Here is a tiny trained network, its code and every weight. The questions are about switching its units off for an input and a class, where a switched-off unit gives its printed mean instead of its output.

import numpy as np


def w(rows, s, z=0):
    codes = np.array(rows[::2]) - 128.0
    scale = np.full(codes.shape[1], s)
    scale[-1] = z or s
    return codes * scale


def f(y):
    return np.maximum(y, 0)


def log_softmax(a):
    a = a - a.max(-1, keepdims=True)
    return a - np.log(np.exp(a).sum(-1, keepdims=True))


def net(x, mask):
    res = np.array(x, float).reshape(1, 2) / 4 @ E
    y = f(res @ A[0][:, :-1].T + A[0][:, -1])
    res = res + np.where(mask, y, B[0][:, -1]) @ B[0][:, :-1]
    return log_softmax(res[-1] @ U[:, :-1].T + U[:, -1])


A, B = {}, {}
E = w([
[2,57,144,231,103,103,28,144],'x0',
[62,148,153,174,213,44,165,38],'x1',
],0.0094)
A[0] = w([
[92,137,140,147,217,47,173,39,20],'neuron 0',
[100,149,150,130,212,74,183,42,219],'neuron 1',
[207,206,92,50,194,123,213,77,153],'neuron 2',
[90,156,155,146,216,69,166,33,20],'neuron 3',
[231,233,67,31,172,140,253,75,3],'neuron 4',
[113,158,162,159,222,44,179,50,56],'neuron 5',
],0.0048,0.0045)
B[0] = w([
[179,84,23,82,32,172,65,180,198],'neuron 0',
[159,119,89,98,103,149,203,194,250],'neuron 1',
[69,87,91,170,166,68,108,108,254],'neuron 2',
[177,103,50,79,39,164,66,175,195],'neuron 3',
[70,49,2,178,143,69,5,75,245],'neuron 4',
[166,103,61,94,62,149,110,182,208],'neuron 5',
],0.0076,0.0071)
U = w([
[52,97,110,193,163,85,24,69,94],'0',
[233,125,112,36,51,166,130,213,93],'1',
[123,149,167,127,189,116,254,146,252],'2',
[141,170,243,116,200,128,155,77,84],'3',
[149,171,241,115,169,136,213,77,75],'4',
],0.0097,0.014)

Each question gives the input, the list of numbers given to net, and the class t.
The units are the neurons (one row each of A and B). Each row of codes is followed by its name. A weight is (code - 128) times the scale printed after its matrix; where a second scale follows, it is the last column's (A, B and U).
mask holds one flag per neuron, in row order. A switched-off neuron (its flag False) gives its mean, the last column of its row in B, instead of its output. The means were averaged over made-up inputs and are rounded, as every weight is.
A unit's drop is (log p(t) with every unit on - log p(t) with that unit switched off) / (log p(t) with every unit on - log p(t) with every unit switched off).
The circuit of an input: a set's keep is (log p(t) with only the set's units on - log p(t) with every unit switched off) / (log p(t) with every unit on - log p(t) with every unit switched off). Starting from all 6 units, units are removed one at a time, each time the one whose removal leaves the highest keep (on an exact tie, the one counted first), for as long as the keep stays at least 0.8.
units of the circuit, in order: the units of the circuit, biggest drop first
top k neurons: the k neurons with the biggest drops, biggest first
drop when u is switched off: that unit's drop, to one decimal
input [-3,0], class 2: units of the circuit, in order -> neuron 0; neuron 3
input [-1,1], class 2: units of the circuit, in order -> neuron 4; neuron 0
input [-6,7], class 1: units of the circuit, in order -> neuron 0
input [0,-3], class 2: units of the circuit, in order -> neuron 0; neuron 3; neuron 5
input [-4,-2], class 0: units of the circuit, in order -> neuron 4; neuron 1; neuron 2
input [-8,5], class 0: top 2 neurons -> neuron 4; neuron 2
input [-4,1], class 0: units of the circuit, in order -> neuron 4; neuron 2
input [3,-2], class 2: top 4 neurons -> neuron 4; neuron 2; neuron 0; neuron 3
input [7,8], class 1: drop when neuron 4 is switched off -> 0.1
input [-6,1], class 0: drop when neuron 4 is switched off -> 0.5
input [-7,3], class 0: drop when neuron 4 is switched off -> 0.6
input [-2,6], class 1: drop when neuron 3 is switched off -> 0.0
